Here is a tiny trained network, its code and every weight. The questions are about switching its units off for an input and a class, where a switched-off unit gives its printed mean instead of its output.

import numpy as np


def w(rows, s, z=0):
    codes = np.array(rows[::2]) - 128.0
    scale = np.full(codes.shape[1], s)
    scale[-1] = z or s
    return codes * scale


def norm(h):
    return h / np.sqrt((h * h).mean(-1, keepdims=True) + 1e-5)


def f(y):
    return np.maximum(y, 0)


def log_softmax(a):
    a = a - a.max(-1, keepdims=True)
    return a - np.log(np.exp(a).sum(-1, keepdims=True))


def net(x, mask):
    res = np.array(x, float).reshape(1, 8) / 4 @ E
    u = 0
    for l in range(2):
        y = f(norm(res) @ A[l][:, :-1].T + A[l][:, -1])
        res = res + np.where(mask[u : u + 3], y, B[l][:, -1]) @ B[l][:, :-1]
        u += 3
    return log_softmax(norm(res)[-1] @ U[:, :-1].T + U[:, -1])


A, B = {}, {}
E = w([
[189,116,30,99],'x0',
[145,185,120,123],'x1',
[102,99,83,189],'x2',
[80,255,151,85],'x3',
[96,176,88,68],'x4',
[204,159,79,186],'x5',
[182,170,124,117],'x6',
[134,157,202,149],'x7',
],0.0092)
A[0] = w([
[214,101,31,180,11],'L0N0',
[149,142,145,123,2],'L0N1',
[1,146,209,116,75],'L0N2',
],0.0058,0.0029)
B[0] = w([
[48,174,125,248,239],'L0N0',
[229,254,204,232,128],'L0N1',
[51,147,73,137,252],'L0N2',
],0.0072,0.0025)
A[1] = w([
[77,102,45,60,252],'L1N0',
[131,10,129,169,61],'L1N1',
[134,146,203,211,195],'L1N2',
],0.013,0.0033)
B[1] = w([
[203,49,111,72,254],'L1N0',
[216,137,136,57,229],'L1N1',
[187,2,137,128,236],'L1N2',
],0.0097,0.0074)
U = w([
[28,126,122,122,166],'0',
[54,196,179,92,6],'1',
[128,93,15,221,75],'2',
[68,103,216,226,33],'3',
[240,50,126,144,211],'4',
[153,248,95,103,88],'5',
],0.016,0.011)

Each question gives the input, the list of numbers given to net, and the class t.
The units are the neurons (one row each of A and B). Each row of codes is followed by its name. A weight is (code - 128) times the scale printed after its matrix; where a second scale follows, it is the last column's (A, B and U).
mask holds one flag per neuron, layer by layer. A switched-off neuron (its flag False) gives its mean, the last column of its row in B, instead of its output. The means were averaged over made-up inputs and are rounded, as every weight is.
A unit's drop is (log p(t) with every unit on - log p(t) with that unit switched off) / (log p(t) with every unit on - log p(t) with every unit switched off).
The circuit of an input: a set's keep is (log p(t) with only the set's units on - log p(t) with every unit switched off) / (log p(t) with every unit on - log p(t) with every unit switched off). Starting from all 6 units, units are removed one at a time, each time the one whose removal leaves the highest keep (on an exact tie, the one counted first), for as long as the keep stays at least 0.8.
units of the circuit, in order: the units of the circuit, biggest drop first
k most important neurons: the k neurons with the biggest drops, biggest first
top k neurons in layer l: the k neurons of layer l with the biggest drops, biggest first
drop when u is switched off: that unit's drop, to one decimal
input [-1,-5,-1,6,-6,0,-1,1], class 3: units of the circuit, in order => (L1N0)
input [7,-1,7,-3,2,8,8,-6], class 2: units of the circuit, in order => (L0N0 L1N2)
input [1,7,-8,3,-6,-2,1,-6], class 5: top 2 neurons in layer 1 => (L1N2 L1N0)
input [-8,6,3,4,0,6,3,-6], class 2: 3 most important neurons => (L1N0 L1N1 L1N2)
input [-1,2,3,-1,4,6,3,1], class 2: units of the circuit, in order => (L1N0 L1N1)
input [5,3,-8,2,-4,-5,-7,4], class 1: 2 most important neurons => (L1N2 L1N1)
input [8,-2,8,8,-5,4,6,-7], class 2: top 2 neurons in layer 1 => (L1N1 L1N2)
input [1,0,1,5,-6,5,8,-7], class 5: top 2 neurons in layer 1 => (L1N0 L1N2)
input [0,-1,0,4,3,3,-5,-1], class 5: drop when L1N0 is switched off => -1.3
input [6,-5,-7,8,-6,-6,8,1], class 5: drop when L1N0 is switched off => 0.2
input [3,1,-3,3,-2,-8,-4,7], class 0: drop when L0N2 is switched off => 0.2
